After every row comes roughly how far along a hidden order it lies, from 0 to 12.
In the rows, 100 means zero.
[117  75 121 111  99  58  88  71  76  79  73 100  99  70 105 104 110  95
  82  97 125  94 144 103 123  95  29 107 125 104 137 100  70 104  93  99
  59  99 113 121 101 101 114  93 101  51 118 116 127  98  81 108 103 106
  87  96  85 101 105 117 128 103 114  95 104  95 101  34 137 108 121 106
  82  74 112 100 112 107  93  95  96  74  76  99  76] => 3
[ 88  84 108  96  94  50 133  87  91 102  84  73  98  86  96 101 109 156
  81 112 103  84 127 109  83  98  59  89  97 100 134  99  93  95  93 107
  85  77 109 115  96 113 112  76  89  84 136 130 112 119  97  93  94  94
 107 102  84 109 103  82 108  81  94  82  91 112  89  77  59 114 125 112
  68  97  93 141  82 107  99 116  87  88  46 108  86] => 5
[ 93  86 101  95 103  74 145 105  97 112  88  79 103  86  93  99 103 155
  93 115  99  96 141  96  87 104  65  97  95  98 112  98 104  95  97 106
  95  88 108 106  95 112 112  84  82  80 142 127 121 114  93 115 113  82
 113  98  87  98 100  72  96  95  84  78  96  83 102  90  77 111 108 127
  92  99  97 132  73 113 103 109  97 104  84 113  96] => 4
[ 99 119  88 107  99 133  76 118 107  97 109 127 105 108 106 102  97  45
 112  88  95 113  79  91 105  99 139 113 105  95  58 100 113 102 105  93
 112 125  98  85 104  87  89 108 114 106  74  66  92  85 110 111 114 104
 102  97 101  83 101 113  91 105 106 120  99  87 115 130 115  99  82  83
 123 101 100  81 106  83  96  95 110 123 135  98 110] => 7
[110  45 119 116 121  61  91  60  60  77 100  95  91  91 121 103 100  95
  80 103 122 103 120 122 123  83  51 106 125 113 132 108  80  97 101 106
  55  98 101 107 102  90 116 103  91  65  98 102 130 100  65  86  77 114
  97 113 100 103  88 103 108 122 100  97 120 102 107  67 131 111 103 113
  90  89 151  84 113 108  99  96 113  44 120  84  81] => 6
[108  67 122  99 105  64  93  72  84  94 110  94  86 107  99  95  92 110
  87 107 109  88 109 112 108  97  80  86  90 114 136 102  81 105  99 105
  78  85  90 114  99 105 109 105  95 103  97 111  95 103  86  69  61 111
  89 107 123 122 103  94 115 115  98  93 104 120  75  75 116  92 112  96
  89 105 108  90 119 113 107  95  94  65  86  90  93] => 8
[ 88 151  86 105  75 150  96 118 120 103 102 110  97  99 100 106 103  81
 108  78  93 100  49  94  86  98 136 103 103  86  91 100 122 101 104  95
 118 109 110  82 111  92  93  93 111 116  83  74  77  98 129 104 111  97
 104  92  88  92 121 120  96  79 102 119  87 109 108 154  63 104  99  80
  97 104  75 105  89  59  88 110  92 142  90 111  98] => 6
[129 122 101  96  90 137  78  97 115  99  92 105 108  99  90 103  98  86
 112  89 105 100  79  89 108 113 126  91 100  99 109 101  94 105 101  91
 110 106  96 101 100 101  93 123 109 113  84  94  86  87 106 102  97  99
  74  90 110 112 101 130 112 101 107 109 102  99  92  87 117  76  99  94
 103  97  96  98 116 110  96  83  82 112  90  97  98] => 2
[ 97 138  84  83  98 117  90 111 116 104 110 107 123 119  90  98 102  89
 116 106  86  98  78  93  98 112 152  95  91  97  65  95  95  95  99  92
 134 101  90 106  92 100  76 108 111 140  86 107  85  95 118  99 110 102
  96 101 105 119  83 116 101  78 109 110  91  94  91 120 103  87  86  92
 117 100  96  98 110 124 107  87  92 107 104 100 116] => 6
[111  80 114  90  97  47 140  89  96 113  71  71  95  83  83  98 101 184
  88 116 106  86 165 100  92 113  48  82  86 101 163  97  88 107  92 108
  85  74 104 116  95 129 122  91  81  76 153 143 116 114  89 108 105  80
  97  93 100 109 111  74 106 102  85  70  99 101  80  44  89  98 127 122
  81 100  89 141  88 111 104 105  74  96  44 110  88] => 3
[105  47 126 104 105  23 107 100  77 104  96 101  76  95  99  90  86 108
  83 118 109  96 200  99 114 106  13 110  85 109 121  91  92 127  91 109
  71  95 100 110 100 119 127  93  91  67 137 109 112 100  79 114 113  95
 102  96 110  84 127  67 101 144  92  81 104  95  81  46 148 104 120  91
  98 106  91  94 104  90 110 103 103  78  91 101 104] => 9
[110  82 111 101 101  82 118  85  97 104  86  84  87  88  98 100  97 140
  90  99 108  96 121 105  96  98  68  87  98 101 137 103  97 102 101 106
  89  90 104 103 100 110 114 101  86  82 111 109 110 104  91  94  85  95
  97  98 103 105 111  90 101 109  87  88 107 110  91  78  88  99 110 111
  88 101 101 114  92  94  97 104  87  97  74 105  86] => 4
[ 95 113  98 102  96 110  59  91 102  91 121 111 100 118 103  99  98  61
 104  92  96  97  47 111 104  94 137  98 101 105  82 100  94  97 102  94
 102 103  91 105 100  90  86 110 117 128  61  83  74  96 112  67  73 119
  91 106 110 118  95 128 105  92 115 115  96 120  95 119 107  94  93  75
 101 102 107  70 121 102 102  93  99  90 108  89 106] => 9
[103 113 101 117  90 137  77 113 108  98 100 123  88  99 102 101  92  53
 109  78 103 106  83  90 108 100 116 114 104  95  91  99 112 115 103  95
 105 120 106  87 113  94 101 106 112  99  80  59  83  86 110 116 116  98
  96  88 105  78 127 112  99 114 105 119 100  99 102 121 112 100  95  71
 110 103  84  86 107  54  90 100 104 124 105 101 102] => 7
[ 99  58 122  98 104  20 110  92  89 106 111  92  75 111  95  88  85 118
  86 117 104  89 143 107 103 106  59  91  69 113 128  95  94 123  96 111
  81  81  87 111  98 121 120  92  91  96 117 110  91 108  82  83  82 101
 100 103 129 101 116  60  98 130  92  82 101 117  64  72 115  99 117  87
  92 113  91  96 107  97 116 104  96  74  83  97 109] => 11
[ 92  22 109  71 143  16 193  81  82 124 113  40  92 110  94  88  91 200
  82 158 100  93 164 120  81 100  38  69  62 118 137 103  99  90  97 130
  87  52  74 111  73 126 120  99  25  95 156 182 133 135  62  82  59  92
 120 127 122 119  53  16  85 126  43  35 115 105  85  83  73  99 104 160
  88 122 123 128  78 161 141 109 106  52 101  93  97] => 8
[ 78  54 118  99  98   0 152  66  78 104  96  58  79  88  96  99 107 200
  65 115 105  71 124 121  78  88  32  77  89 107 165 103  87  98  92 118
  61  45 108 122  99 117 125  47  77  79 145 147 112 142  89  70  67 100
 111 107  92 124 109  63 108  88  86  64  91 142  76  69  45 116 147 116
  40 107 106 138  76 106 106 130  86  73  30 104  81] => 8
[ 55  93  74  99 120 115  97 130  97 104 167 120 104 144 117  94  92  52
 110 107  74 123  69 107  97  82 135 122  90 104   0  97 131  93 106 102
 122 116  76  83 100  84  84  97 105 123  81  65  96  99 105  95 109 111
 143 119 105  75  71  86  55 117 101 110  98  88 121 186 105 113  61  87
 143 120 108  67  98  90 113 104 155  94 200  89 138] => 12
[106 111 103 110  96 139  79  90 110  98 110 102  83 106 103 105  90  74
 102  77 103 103  33 105  99  95 134  90 102  99 119 107 111 104 110  99
 105 108 100  80 111  91 100 115 102 120  55  71  74  92 105  77  66 106
  94 100 116 103 111 113  95 109  95 117 107 120 102 137  88  92  91  87
  95 107 105  89 111  72  90 102  98 105 111  91  96] => 6
[ 96 145  78 106  91 191  83 137 126 105 107 129 103 108 102 100  96  43
 123  78  87 118  58  85  97 103 156 114 102  87  52  99 137 100 108  92
 135 131 104  71 108  90  87 109 113 120  73  53  84  85 119 121 127  98
 106  93  96  76 107 114  82  92 102 125  96  86 119 170  95 102  71  82
 129 106  82  88  99  70  92 100 110 146 130 103 111] => 6
[ 83  98  98 112 102 127  80  76  95  87 123 102  84 111 113 107  98  72
  97  82 101 103   0 123  95  72 133  94 110 104 111 113 106  87 109 100
  95 101  97  86 108  74  96 105 103 118  51  73  85 101 104  50  44 128
 100 116 106 114  95 115 100  95 102 116 104 133 109 156  75 102  90  90
  90 108 121  84 104  78  91 105 105  89 120  85  89] => 9
[174  82 128  79 110  70 111  69  96 103  73  73 108  88  76  97  94 163
  97 121 125  89 175  94 110 127  54  66  90 110 177 101  63 109  94 103
  88  78  93 120  85 123 113 136  82  86 124 159 117 100  74 104  78  90
  58  97 132 129  94  96 119 121  88  75 131  93  70   0 141  66 109 138
  87  95 112 116 118 175 108  72  67  76  74  96  87] => 0
[107 134  97 109  79 150  99  91 113  96  76  96 100  75 100 117 115  91
 100  71 105 100  51 101  91  98 118  93 124  87 134 109 105  91 104  95
 104  99 130  92 109  89 102  97 101  97  82  90  80 100 109  96  86  99
  93  91  80 107 114 127 106  66  99 112  99 111 112 110  61 102 107 107
  82  86 102 116  90  81  72 105  82 132  73 106  73] => 1
[ 74  60  99  97 118  46 143  92  84 107 110  78  94 104 104  95  98 152
  85 125  94  98 116 116  87  86  63  95  89 107 109 101 105  89  99 115
  87  81  96 105  95 106 111  82  77  92 129 123 122 120  86  91  87  98
 127 117  98 102  81  52  86 108  86  77 105 103 102 108  70 116 104 126
  93 108 112 114  80 110 112 115 113  74 108  98 100] => 9
[ 82 130  94  98  75 103  89  76 108  89 105  97 102 103 100 108 117 101
  96  81  94  84   0 112  83  90 139  87 106  96 114 106  94  86 101  95
 100  87 108 106 103  90  87  87 113 126  73 100  72 109 129  51  61 114
  95 105  89 138 100 122 116  33 113 110  79 171  95 134  32 103 113  88
  69  94 100 106  98  98  89 107  73 102  59 100  91] => 7
[110  97 110 104  90  65  92 102  94  97  80 109 101  84  97  99 101  91
  95 104 107  93 152  90 110 110  67 111 103  99 109  94  88 114  92  98
  84 101 108 115 100 109 108  91 106  76 123 107 106  96  99 124 126  96
  93  87  91  92 122 103 112 102 109  94  94  91  90  57 122 102 121  90
  96  89  84 103 106  99  98 100  90  96  75 109  99] => 5
[119 123  96  96  97 135  97 100 109  99  81 102 117  87  95 105 104 100
 107  97 105 101 102  91 104 110 114 100 110  95 100 100  94  96  99  92
 108 104 108 101  98  99  93 108 103  95 100 107 108  93 103 118 110  92
  88  93  91 104  94 126 107  92 104 107 106  86 106  81 110  93  96 111
 101  91  99 109 101 109  94  92  89 114  98 105  94] => 0
[ 77 114  95 101  90 106  93  99 112 102 122 101  89 123  98  99  95  95
 103  93  85  95  38 107  86  97 138  87  85 101  94 102 109 101 104  99
 111  95  93  94 105  98  90  96 110 139  71  85  61 103 124  67  71 108
 102 104 110 115 109  96  91  86 102 107  86 136  89 156  63  98  99  76
  94 113  89  96 101  80 101 108  93 105  85  96 104] => 11
[102   2 131  95 129   0 135  59  49  99  97  66  90  94 105  93  96 180
  64 145 114  90 200 126 104  91   0  91  93 125 156 101  71 100  90 122
  39  60  89 132  86 115 130  89  65  57 161 160 147 121  46  82  71 102
 105 115 106 112  89  55 109 126  85  51 116 104  84  25 111 109 122 138
  77  99 133 106  97 147 118 104 106  12  92  93  90] => 7
[111 123  89  96 106 111  46 115  93  87 104 133 132 111 105  98 102  13
 113 108  95 111 117  89 132 106 131 127 117 102  28  93  84 101  98  86
 116 132  88 110  93  89  75 111 127 103  92  87 107  74 101 124 139 108
  94  99  95  92  77 143 109 102 131 117 101  64 110  83 189  96  83  85
 130  84 103  56 132 128 106  76 118  88 151  94 123] => 6
[ 68 100  89 116 103  98  91 113  88  90 110 114 101 103 125 101 104  58
  93  99  92 112  84 105  97  78 109 128 114  98  52 100 115  92 101  99
  95 116 104  90 105  81  97  85 107  94  96  72 108 100 102 103 117 111
 122 107  75  77 102 101  91  97 111 110  97  89 132 142  94 129  94  90
 107 101 104  85  90  76  99 110 132 100 138 100 105] => 10
[ 86  39 117 114 112  37 123 112  79 109 107 100  65 100 105  87  83 108
  88 115 105 103 193 102 104  94  20 117  82 107 108  91 108 121  97 117
  76 100  98  93 106 114 134  86  85  65 135  91 112 104  75 111 117  94
 126  98 112  59 126  35  83 150  74  83 106  93  93  90 115 117 111  89
 104 115  89  93  93  68 110 114 120  87 110 101 112] => 11
[ 71 100  81 112 106 111  95 132  94 101 119 125 102 112 117  97  97  50
 105 100  87 118  93  97  99  86 112 134 105  97  22  97 122  99 103  99
 106 125  99  83 103  87  92  89 109  99  94  63 105  94 103 116 145 104
 132 104  84  53  99  91  78 108 103 112  99  75 126 144 108 121  84  82
 124 105  96  84  93  69 101 106 142 105 162 100 120] => 11
[117 106 105  83 101 106 104 103 111 108  99  95 104 104  85  96  94 121
 106 107 100  95 119  94 102 119 103  85  87 102 112  96  92 106  99  98
 114  95  92 106  96 113  97 116  99 111 104 114  94  96  98 101  96  90
  87  95 119 110  97 100 104 108  97  94 103  99  83  76 115  82  94 111
 104 104  94 106 107 118 108  92  88  97  88 100 105] => 4
[ 86  61 105  93 118  24  99 103  76 100 115 101 104 113 104  89  94 101
  91 131  97  97 156 106 111  99  72 110  88 114  67  93  88 104  93 105
  85  93  85 117  91 106 101  92 103  92 125 111 111 103  86 108 108 102
 109 109 108  97  87  80  98 122 104  86 100  92  87  76 134 106 106  92
 107 103 105  85 114 120 120  97 118  58 114  94 120] => 11
[104  58 127 106 106  45  90  62  80  92 114  90  71 107 104  98  87 108
  85 100 113  90  98 121 108  90  67  83  92 118 115 107  78 108 102 108
  68  83  91 109 102 102 118 108  91 101  85  98  90 102  80  54  39 112
  90 111 128 118 110  91 109 126  93  98 111 137  75  84 112  93 114  90
  79 112 114  86 119  98 105  99  93  55  88  84  89] => 9
[104 157  86  92  87 160  77 120 136 107 111 115 109 120  87  98  94  61
 126  83  89 101  47  84  98 116 176  95  89  93  69  97 107 105 104  89
 140 112  93  90 101  97  76 121 120 147  65  76  60  86 130 100 104  98
  88  93 112 106 101 121  95  94 106 120  92 100  92 138 104  79  79  72
 118 107  80  94 110  91  99  91  91 130 101 100 119] => 6
[108 139  85 100  98 190  91 105 124 106 104 103 104 106 102 105  98  86
 117  79  95 105  46  96  94 105 150  90 100  92 101 105 121  88 110  95
 130 107 101  80 106  93  85 124  98 124  64  85  84  91 111  98  88  97
  96  99 110  99 100 112  91 101  92 115 104 102 111 139  83  86  75 100
 108 107 100  98  99  83  94  96  95 132 117  96  98] => 3
[114 150  88 104  93 200 107 163 141 122  92 111  81  96  89 102  91  79
 129  77  98 120  83  62  92 118 123 102  94  80  74  98 141 112 110  99
 141 128 107  62 111 102 105 118  98 104  81  72  86  86 115 159 153  67
 101  74 108  60 131  93  76 121  83 112 109  68 114 136  90  89  77  94
 135 114  57 106  85  50  90 102  96 188 111 112 104] => 3
[111 122  99  96  94 160 105 128 139 125 108 106  81 118  79  96  77  93
 124  86  97 106  86  82  94 136 132  84  69  95 109  98 123 118 109 102
 144 107  92  75 107 108 103 125  99 127  78  79  63  91 119 101  92  87
  95  86 135  95 126  84  82 124  79 110 101 108  87 135  87  74  89  85
 117 124  59 100 101  71 100  99  83 143 102 101 112] => 6
